Here is a tiny trained network, its code and every weight. The questions are about switching its units off for an input and a target symbol, where a switched-off unit gives its printed mean instead of its output.

import numpy as np


def w(rows, s, z=0):
    codes = np.array(rows[::2]) - 128.0
    scale = np.full(codes.shape[1], s)
    scale[-1] = z or s
    return codes * scale


def f(y):
    return y / 2 * (1 + np.tanh(0.7978845608 * (y + 0.044715 * y**3)))


def softmax(a):
    e = np.exp(a - a.max(-1, keepdims=True))
    return e / e.sum(-1, keepdims=True)


def log_softmax(a):
    a = a - a.max(-1, keepdims=True)
    return a - np.log(np.exp(a).sum(-1, keepdims=True))


def net(x, mask):
    ids = ['βγεζημξπσφ'.index(c) for c in x.split()]
    T = len(ids)
    res = E[ids] + P[:T]
    u = 0
    for l in range(2):
        q, k, v = (res @ M[l].T for M in (Q, K, V))
        z = softmax(np.where(np.tri(T) > 0, q @ k.T / 3**0.5, -1e9)) @ v
        res = res + np.where(mask[u], z, O[l][:, -1]) @ O[l][:, :-1]
        u += 1
        y = f(res @ A[l][:, :-1].T + A[l][:, -1])
        res = res + np.where(mask[u : u + 12], y, B[l][:, -1]) @ B[l][:, :-1]
        u += 12
    return log_softmax(res[-1] @ U[:, :-1].T + U[:, -1])


Q, K, V, O, A, B = {}, {}, {}, {}, {}, {}
E = w([
[146,181,119,50,86,142,177,146,104],'β',
[130,141,169,169,191,140,62,116,177],'γ',
[176,100,133,140,101,171,22,113,126],'ε',
[148,201,116,114,191,192,110,122,234],'ζ',
[62,228,114,191,132,162,116,231,156],'η',
[86,217,147,123,112,45,112,107,142],'μ',
[99,116,176,31,166,192,116,210,112],'ξ',
[153,104,146,135,228,109,69,132,70],'π',
[191,142,192,85,153,143,105,59,58],'σ',
[249,85,102,213,114,106,145,149,138],'φ',
],0.014)
P = w([
[11,14,87,211,121,153,176,80,195],'0',
[55,75,108,166,94,133,131,124,139],'1',
[93,95,114,134,113,127,121,156,102],'2',
[113,124,144,146,103,105,124,148,127],'3',
[147,139,171,134,92,108,133,156,136],'4',
[155,153,168,106,115,102,130,173,122],'5',
[181,153,177,113,103,89,126,172,127],'6',
[210,158,169,105,109,81,127,176,106],'7',
[221,168,160,99,110,78,129,193,117],'8',
[243,177,156,87,106,82,127,195,100],'9',
[215,150,238,127,79,45,170,170,146],'10',
[253,175,148,114,98,94,138,192,78],'11',
],0.0046)
Q[0] = w([
[155,189,180,179,69,83,106,161,2],'L0H1',
[37,64,25,72,55,7,187,239,187],'L0H1',
[119,147,93,166,51,176,93,72,154],'L0H1',
],0.0079)
K[0] = w([
[146,160,116,96,101,59,130,169,188],'L0H1',
[4,88,79,205,91,181,254,28,72],'L0H1',
[178,184,120,174,138,139,106,109,89],'L0H1',
],0.0084)
V[0] = w([
[123,67,201,19,143,47,82,222,222],'L0H1',
[55,38,110,170,183,199,91,2,157],'L0H1',
[94,149,74,116,131,15,107,100,195],'L0H1',
],0.0089)
O[0] = w([
[110,237,107,239,171,202,156,3,116,253],'L0H1',
[99,60,54,60,149,198,54,18,212,79],'L0H1',
[75,88,88,115,196,96,220,244,116,40],'L0H1',
],0.0062,0.0041)
A[0] = w([
[91,109,65,157,189,68,145,96,195,53],'L0N1',
[180,148,189,112,111,177,107,116,166,148],'L0N2',
[109,103,37,175,190,82,65,154,77,176],'L0N3',
[164,63,136,112,61,95,85,51,104,46],'L0N4',
[93,109,140,192,101,90,10,91,105,217],'L0N5',
[147,119,129,101,129,27,107,101,112,24],'L0N6',
[128,149,17,67,90,133,229,23,113,97],'L0N7',
[109,74,161,174,140,191,109,223,71,115],'L0N8',
[126,129,214,85,210,147,137,160,150,122],'L0N9',
[86,174,144,82,77,171,140,184,96,110],'L0N10',
[132,136,139,137,211,186,165,94,112,126],'L0N11',
[71,9,170,2,113,154,143,218,151,6],'L0N12',
],0.0097,0.0018)
B[0] = w([
[159,172,139,98,136,129,104,173,103,137],'L0N1',
[148,102,140,86,115,140,113,152,120,255],'L0N2',
[128,128,180,133,131,147,143,126,180,129],'L0N3',
[117,94,122,135,91,133,144,184,72,189],'L0N4',
[125,112,145,128,142,80,68,155,166,198],'L0N5',
[117,172,144,145,139,149,137,126,92,143],'L0N6',
[125,73,127,116,88,67,115,101,174,139],'L0N7',
[144,122,141,145,123,104,78,115,146,148],'L0N8',
[163,135,85,141,171,137,123,119,90,183],'L0N9',
[137,136,197,145,108,127,153,95,150,173],'L0N10',
[127,106,169,119,136,144,110,101,123,204],'L0N11',
[62,87,126,169,136,96,122,4,181,139],'L0N12',
],0.016,0.0074)
Q[1] = w([
[116,111,89,137,142,118,219,110,123],'L1H1',
[107,93,69,196,107,174,152,161,118],'L1H1',
[250,93,234,103,135,102,49,115,169],'L1H1',
],0.018)
K[1] = w([
[115,30,161,75,195,224,123,89,107],'L1H1',
[43,31,64,69,106,186,32,184,217],'L1H1',
[239,187,126,245,44,2,248,143,150],'L1H1',
],0.009)
V[1] = w([
[27,181,157,232,29,180,76,208,225],'L1H1',
[31,250,151,16,108,60,185,89,82],'L1H1',
[227,62,143,133,11,98,254,96,219],'L1H1',
],0.0067)
O[1] = w([
[32,183,48,204,166,110,159,91,17,255],'L1H1',
[6,74,153,3,140,94,130,183,158,182],'L1H1',
[228,99,68,63,195,10,174,85,128,157],'L1H1',
],0.0062,0.0058)
A[1] = w([
[79,226,23,55,105,95,54,115,161,37],'L1N1',
[86,99,109,128,94,103,210,143,208,35],'L1N2',
[74,102,59,153,65,71,97,73,199,244],'L1N3',
[162,214,77,136,54,79,171,115,126,201],'L1N4',
[85,166,117,189,158,134,122,131,103,44],'L1N5',
[30,129,137,105,101,46,160,92,132,244],'L1N6',
[209,91,135,165,56,108,173,101,168,75],'L1N7',
[103,174,116,69,112,59,146,84,132,159],'L1N8',
[178,134,124,212,130,152,137,129,177,254],'L1N9',
[129,255,126,137,201,130,67,127,222,147],'L1N10',
[159,71,137,108,71,208,194,78,212,90],'L1N11',
[93,185,61,153,38,184,50,110,186,21],'L1N12',
],0.0081,0.0021)
B[1] = w([
[87,243,33,144,62,180,119,145,148,171],'L1N1',
[224,219,125,87,196,74,91,107,40,144],'L1N2',
[85,176,163,92,10,131,193,181,174,161],'L1N3',
[86,117,158,45,173,189,130,140,162,209],'L1N4',
[178,188,125,105,107,84,19,162,129,219],'L1N5',
[83,34,83,188,128,134,112,147,109,247],'L1N6',
[61,54,103,163,116,130,90,183,83,221],'L1N7',
[187,156,145,184,230,116,104,94,179,204],'L1N8',
[128,62,127,131,157,133,170,63,121,215],'L1N9',
[85,50,99,68,169,136,132,125,7,253],'L1N10',
[138,188,8,90,137,149,70,83,119,179],'L1N11',
[128,123,104,131,226,88,176,217,254,177],'L1N12',
],0.0089,0.0071)
U = w([
[184,135,199,120,193,181,125,225,80,152],'β',
[12,159,189,104,140,102,197,182,112,131],'γ',
[94,223,122,192,139,88,182,163,80,117],'ε',
[158,140,107,66,129,6,194,120,183,3],'ζ',
[161,173,80,96,133,226,176,99,169,96],'η',
[122,141,213,203,149,168,101,33,214,102],'μ',
[102,67,35,155,172,115,80,136,166,239],'ξ',
[212,128,140,155,44,122,81,217,183,32],'π',
[186,74,123,123,87,138,195,160,51,197],'σ',
[204,113,100,255,137,168,232,215,161,55],'φ',
],0.0043,0.0027)

Each question gives the input, a string of symbols that net reads in full, and the target symbol t.
The units are the heads (3 rows each of Q, K, V and O) and the neurons (one row each of A and B). Each row of codes is followed by its name. A weight is (code - 128) times the scale printed after its matrix; where a second scale follows, it is the last column's (O, A, B and U).
mask holds one flag per unit, layer by layer, with each layer's heads first. A switched-off unit (its flag False) gives its mean, the last column of its rows in O or B, instead of its output. The means were averaged over made-up inputs and are rounded, as every weight is.
A unit's drop is (log p(t) with every unit on - log p(t) with that unit switched off) / (log p(t) with every unit on - log p(t) with every unit switched off).
The circuit of an input: a set's keep is (log p(t) with only the set's units on - log p(t) with every unit switched off) / (log p(t) with every unit on - log p(t) with every unit switched off). Starting from the 12 units with the biggest drops (on a tie, the unit counted first), units are removed one at a time, each time the one whose removal leaves the highest keep (on an exact tie, the one counted first), for as long as the keep stays at least 0.8.
circuit, biggest first: the units of the circuit, biggest drop first
k most important neurons: the k neurons with the biggest drops, biggest first
top k neurons in layer l: the k neurons of layer l with the biggest drops, biggest first
input ξ σ σ σ β η σ π σ φ ε ξ, target σ: circuit, biggest first : [L1H1 L1N8 L1N9 L1N12]
input σ σ σ η μ ζ ε μ σ, target γ: circuit, biggest first : [L1H1 L0N6 L0H1]
input ζ ξ β ξ, target ζ: 2 most important neurons : [L0N7 L0N10]
input σ μ π β ξ σ, target ζ: circuit, biggest first : [L1H1 L0N10 L0N7]
input η σ ξ ζ φ σ ξ σ η ξ, target ε: circuit, biggest first : [L0N10 L0H1 L1H1]
input ξ μ μ, target β: 4 most important neurons : [L0N5 L0N11 L0N2 L0N1]
input σ ξ ε, target φ: circuit, biggest first : [L1H1 L1N12 L0N4 L0H1]
input σ μ β μ, target β: 3 most important neurons : [L0N5 L0N8 L0N11]
input σ φ σ σ π μ σ ζ ξ, target μ: circuit, biggest first : [L0N12 L0N10]
input ξ σ π σ ε ξ σ σ, target π: circuit, biggest first : [L1H1 L1N10]
input ζ γ γ, target β: top 2 neurons in layer 1 : [L1N10 L1N6]
input β σ σ η σ σ β σ σ φ ε ζ, target σ: circuit, biggest first : [L1H1 L1N10 L1N9]
input σ η ξ ε, target π: 2 most important neurons : [L0N5 L1N5]
input σ σ β ζ μ ξ ε, target γ: top neuron in layer 0 : [L0N9]
input φ γ ξ σ ξ π ε σ, target σ: circuit, biggest first : [L1H1 L1N8 L1N9]
input μ β β ξ η σ ε ξ ξ π, target ε: circuit, biggest first : [L1H1 L0H1 L0N2]
input γ φ φ σ σ σ ξ φ μ π, target γ: top neuron in layer 0 : [L0N2]
input ξ γ π μ η ξ ζ σ σ σ ε, target ε: circuit, biggest first : [L1H1 L0N10 L0H1 L0N8]
input μ ξ ξ σ σ β σ φ ξ ζ σ π, target σ: circuit, biggest first : [L1H1 L1N9 L1N8]
input σ σ σ ζ ζ, target η: 2 most important neurons : [L1N11 L0N5]
input ζ μ μ η σ σ β η γ, target ε: circuit, biggest first : [L1H1 L0H1 L0N8]
input ξ ξ σ ε, target φ: 3 most important neurons : [L0N11 L1N12 L0N4]
input ε ξ η σ σ β, target ζ: top 2 neurons in layer 1 : [L1N2 L1N10]
input μ β σ β ε, target π: top neuron in layer 1 : [L1N10]
input ξ σ γ ε ξ μ β γ, target ζ: top 2 neurons in layer 1 : [L1N7 L1N6]
input ξ γ σ μ σ β β σ π ξ, target ζ: top 2 neurons in layer 0 : [L0N10 L0N7]
input μ γ ε, target γ: 2 most important neurons : [L1N3 L0N1]
